Below are the code and all the weights of a small trained network. Each question names an input and a class and asks about switching units off, where a switched-off unit gives its printed mean instead of its output.

import numpy as np


def w(rows, s, z=0):
    codes = np.array(rows[::2]) - 128.0
    scale = np.full(codes.shape[1], s)
    scale[-1] = z or s
    return codes * scale


def f(y):
    return np.maximum(y, 0)


def log_softmax(a):
    a = a - a.max(-1, keepdims=True)
    return a - np.log(np.exp(a).sum(-1, keepdims=True))


def net(x, mask):
    res = np.array(x, float).reshape(1, 6) / 4 @ E
    y = f(res @ A[0][:, :-1].T + A[0][:, -1])
    res = res + np.where(mask, y, B[0][:, -1]) @ B[0][:, :-1]
    return log_softmax(res[-1] @ U[:, :-1].T + U[:, -1])


A, B = {}, {}
E = w([
[250,222,178,115,42],'x0',
[197,153,223,90,251],'x1',
[140,127,128,6,126],'x2',
[187,149,63,113,117],'x3',
[110,54,234,57,123],'x4',
[242,2,177,112,136],'x5',
],0.0068)
A[0] = w([
[114,70,57,4,123,165],'neuron 1',
[77,161,34,107,126,227],'neuron 2',
[116,95,42,150,101,147],'neuron 3',
[128,102,93,167,145,145],'neuron 4',
[169,80,192,66,100,139],'neuron 5',
[214,161,92,96,73,224],'neuron 6',
[226,219,111,162,188,153],'neuron 7',
[22,26,118,127,138,101],'neuron 8',
[26,241,38,113,181,193],'neuron 9',
[62,219,183,185,145,228],'neuron 10',
[74,92,159,246,215,181],'neuron 11',
[185,125,70,159,127,171],'neuron 12',
[50,27,124,106,58,165],'neuron 13',
[168,107,210,73,190,169],'neuron 14',
[186,7,93,111,173,211],'neuron 15',
[88,110,111,136,73,69],'neuron 16',
[87,62,44,167,180,200],'neuron 17',
[204,164,182,201,88,253],'neuron 18',
],0.011,0.0034)
B[0] = w([
[93,241,193,64,188,192],'neuron 1',
[101,175,181,154,112,210],'neuron 2',
[103,69,114,103,129,183],'neuron 3',
[151,101,147,122,154,154],'neuron 4',
[150,92,110,37,98,179],'neuron 5',
[212,165,244,47,177,192],'neuron 6',
[228,95,228,84,81,187],'neuron 7',
[240,71,125,187,134,216],'neuron 8',
[108,239,231,116,141,246],'neuron 9',
[55,225,124,126,159,212],'neuron 10',
[158,171,75,203,238,206],'neuron 11',
[174,51,170,126,139,163],'neuron 12',
[195,72,130,142,5,209],'neuron 13',
[69,11,67,60,163,194],'neuron 14',
[24,45,180,132,132,195],'neuron 15',
[108,125,61,133,96,163],'neuron 16',
[159,67,241,223,205,205],'neuron 17',
[204,217,76,106,105,186],'neuron 18',
],0.016,0.014)
U = w([
[122,37,147,211,138,82],'0',
[27,186,204,130,96,233],'1',
[17,91,38,104,58,3],'2',
[214,150,142,135,147,204],'3',
[160,170,72,166,80,116],'4',
[140,13,152,52,48,150],'5',
[56,113,49,157,69,31],'6',
[2,79,98,62,198,133],'7',
],0.0086,0.0029)

Each question gives the input, the list of numbers given to net, and the class t.
The units are the neurons (one row each of A and B). Each row of codes is followed by its name. A weight is (code - 128) times the scale printed after its matrix; where a second scale follows, it is the last column's (A, B and U).
mask holds one flag per neuron, in row order. A switched-off neuron (its flag False) gives its mean, the last column of its row in B, instead of its output. The means were averaged over made-up inputs and are rounded, as every weight is.
A unit's drop is (log p(t) with every unit on - log p(t) with that unit switched off) / (log p(t) with every unit on - log p(t) with every unit switched off).
The circuit of an input: a set's keep is (log p(t) with only the set's units on - log p(t) with every unit switched off) / (log p(t) with every unit on - log p(t) with every unit switched off). Starting from the 12 units with the biggest drops (on a tie, the unit counted first), units are removed one at a time, each time the one whose removal leaves the highest keep (on an exact tie, the one counted first), for as long as the keep stays at least 0.8.
units of the circuit, in order: the units of the circuit, biggest drop first
top k neurons: the k neurons with the biggest drops, biggest first
drop of u: that unit's drop, to one decimal
input [-5,-1,2,-6,0,-3], class 3: units of the circuit, in order => neuron 8
input [0,5,4,4,3,-3], class 7: units of the circuit, in order => neuron 13; neuron 14
input [-3,-8,-7,-2,4,-7], class 0: top 4 neurons => neuron 8; neuron 17; neuron 13; neuron 1
input [-8,6,-5,6,8,-8], class 3: top 3 neurons => neuron 8; neuron 11; neuron 15
input [-5,1,3,-5,2,-2], class 0: units of the circuit, in order => neuron 6; neuron 8
input [5,-8,5,7,6,1], class 5: top 3 neurons => neuron 11; neuron 9; neuron 5
input [6,7,-2,-6,5,-5], class 7: top 3 neurons => neuron 14; neuron 10; neuron 13
input [-4,-4,2,-4,6,-1], class 0: units of the circuit, in order => neuron 8; neuron 6
input [8,0,-2,2,1,5], class 5: units of the circuit, in order => neuron 11; neuron 5
input [-1,8,-1,7,6,6], class 5: top 2 neurons => neuron 5; neuron 10
input [-8,-7,-4,3,-3,-5], class 0: top 2 neurons => neuron 17; neuron 8
input [-8,2,8,4,-6,6], class 7: top 2 neurons => neuron 1; neuron 15
input [4,6,-8,-2,8,-4], class 7: top 2 neurons => neuron 14; neuron 8
input [-7,2,7,6,0,6], class 7: units of the circuit, in order => neuron 15
input [-2,8,-4,1,-5,8], class 5: top 2 neurons => neuron 7; neuron 14
input [-5,2,1,6,6,0], class 5: drop of neuron 7 => -0.2
input [1,0,-1,-7,0,0], class 4: drop of neuron 6 => 0.2
input [7,0,-6,-8,8,-4], class 4: drop of neuron 15 => 0.3
